Here is a tiny trained network, its code and every weight. The questions are about switching its units off for an input and a class, where a switched-off unit gives its printed mean instead of its output.

import numpy as np


def w(rows, s, z=0):
    codes = np.array(rows[::2]) - 128.0
    scale = np.full(codes.shape[1], s)
    scale[-1] = z or s
    return codes * scale


def f(y):
    return np.maximum(y, 0)


def log_softmax(a):
    a = a - a.max(-1, keepdims=True)
    return a - np.log(np.exp(a).sum(-1, keepdims=True))


def net(x, mask):
    res = np.array(x, float).reshape(1, 3) / 4 @ E
    y = f(res @ A[0][:, :-1].T + A[0][:, -1])
    res = res + np.where(mask, y, B[0][:, -1]) @ B[0][:, :-1]
    return log_softmax(res[-1] @ U[:, :-1].T + U[:, -1])


A, B = {}, {}
E = w([
[225,170,250,192,172,107,80,65,194,196,35],'x0',
[157,121,184,61,199,191,30,100,68,89,151],'x1',
[115,175,100,63,100,168,152,59,149,80,22],'x2',
],0.013)
A[0] = w([
[216,155,148,150,226,119,80,98,200,125,93,107],'neuron 0',
[156,81,118,177,16,82,124,118,175,159,65,100],'neuron 1',
[208,149,233,53,254,201,43,114,87,63,129,105],'neuron 2',
[170,236,123,175,74,30,192,150,180,182,83,110],'neuron 3',
[217,62,174,204,211,60,87,214,108,215,150,101],'neuron 4',
[176,196,192,132,106,97,108,102,135,224,76,92],'neuron 5',
[178,97,201,129,174,72,147,152,165,100,64,248],'neuron 6',
[145,234,143,57,99,184,165,63,184,119,31,103],'neuron 7',
[219,153,217,175,160,136,172,77,157,178,102,109],'neuron 8',
[254,189,203,64,185,207,12,130,87,109,128,103],'neuron 9',
[201,172,137,137,149,127,67,117,191,197,97,75],'neuron 10',
[161,247,143,111,105,141,116,73,177,6,28,82],'neuron 11',
[158,102,166,226,146,96,54,192,153,194,171,89],'neuron 12',
[102,177,153,187,54,90,194,144,177,223,101,92],'neuron 13',
[154,202,86,57,107,133,127,93,164,148,41,128],'neuron 14',
[159,140,126,70,204,124,58,108,105,147,138,84],'neuron 15',
[45,176,128,214,96,96,195,107,176,145,102,91],'neuron 16',
[171,132,107,162,114,70,182,143,177,175,87,143],'neuron 17',
[169,235,178,197,160,41,109,33,140,231,112,92],'neuron 18',
],0.0073,0.016)
B[0] = w([
[82,116,107,91,101,126,160,148,99,99,100,213],'neuron 0',
[100,103,124,151,163,165,111,108,128,137,83,168],'neuron 1',
[100,122,102,152,185,149,152,111,132,169,63,255],'neuron 2',
[94,132,129,152,200,166,108,117,151,163,58,194],'neuron 3',
[212,43,184,188,52,135,128,115,150,105,179,226],'neuron 4',
[59,182,111,109,75,138,122,154,84,75,106,195],'neuron 5',
[162,146,59,65,193,2,222,77,157,115,175,254],'neuron 6',
[201,86,190,167,54,127,175,146,159,114,147,206],'neuron 7',
[99,219,97,72,83,129,89,184,95,87,164,216],'neuron 8',
[108,113,124,181,195,153,139,151,166,168,67,246],'neuron 9',
[106,143,100,116,85,161,106,140,62,68,94,184],'neuron 10',
[166,49,181,166,61,150,96,137,118,129,151,195],'neuron 11',
[152,72,173,148,72,152,97,127,136,95,166,198],'neuron 12',
[122,113,110,165,181,186,95,149,119,185,76,181],'neuron 13',
[212,83,142,133,68,98,113,145,144,138,153,191],'neuron 14',
[97,128,147,139,163,203,144,136,120,150,76,169],'neuron 15',
[91,150,152,153,165,165,103,149,111,155,93,174],'neuron 16',
[113,125,130,143,189,123,152,104,143,112,88,185],'neuron 17',
[85,153,129,103,110,131,145,183,106,82,157,221],'neuron 18',
],0.0099,0.018)
U = w([
[87,132,132,173,219,171,147,129,133,169,77,98],'0',
[60,158,79,66,88,139,157,176,62,71,155,83],'1',
[186,81,197,183,72,132,144,129,137,121,153,117],'2',
[149,155,66,59,216,2,186,71,174,129,158,246],'3',
[134,167,154,150,116,146,96,68,134,172,147,98],'4',
],0.014,0.012)

Each question gives the input, the list of numbers given to net, and the class t.
The units are the neurons (one row each of A and B). Each row of codes is followed by its name. A weight is (code - 128) times the scale printed after its matrix; where a second scale follows, it is the last column's (A, B and U).
mask holds one flag per neuron, in row order. A switched-off neuron (its flag False) gives its mean, the last column of its row in B, instead of its output. The means were averaged over made-up inputs and are rounded, as every weight is.
A unit's drop is (log p(t) with every unit on - log p(t) with that unit switched off) / (log p(t) with every unit on - log p(t) with every unit switched off).
The circuit of an input: a set's keep is (log p(t) with only the set's units on - log p(t) with every unit switched off) / (log p(t) with every unit on - log p(t) with every unit switched off). Starting from the 12 units with the biggest drops (on a tie, the unit counted first), units are removed one at a time, each time the one whose removal leaves the highest keep (on an exact tie, the one counted first), for as long as the keep stays at least 0.8.
circuit, biggest first: the units of the circuit, biggest drop first
k most important neurons: the k neurons with the biggest drops, biggest first
drop when u is switched off: that unit's drop, to one decimal
input [5,6,-5], class 0: circuit, biggest first : neuron 2
input [-3,-2,4], class 2: circuit, biggest first : neuron 8; neuron 2
input [8,3,8], class 1: 3 most important neurons : neuron 8; neuron 5; neuron 0
input [8,-1,7], class 1: 3 most important neurons : neuron 8; neuron 5; neuron 18
input [0,-6,-6], class 0: 3 most important neurons : neuron 3; neuron 13; neuron 7
input [7,0,-7], class 1: 2 most important neurons : neuron 8; neuron 18
input [0,-7,8], class 2: 4 most important neurons : neuron 7; neuron 14; neuron 11; neuron 2
input [0,-3,2], class 3: 2 most important neurons : neuron 9; neuron 2
input [-3,-3,-3], class 3: 2 most important neurons : neuron 4; neuron 8
input [-3,4,2], class 0: 2 most important neurons : neuron 6; neuron 8
input [1,8,-8], class 0: 3 most important neurons : neuron 2; neuron 9; neuron 7
input [6,5,7], class 2: 2 most important neurons : neuron 7; neuron 11
input [7,0,8], class 2: 3 most important neurons : neuron 7; neuron 11; neuron 14
input [5,-4,6], class 2: circuit, biggest first : neuron 7
input [5,-4,0], class 1: 3 most important neurons : neuron 8; neuron 9; neuron 18
input [8,6,-6], class 1: drop when neuron 8 is switched off : 0.4
input [-3,2,5], class 2: drop when neuron 6 is switched off : 0.5
input [3,2,-1], class 3: drop when neuron 6 is switched off : 0.2
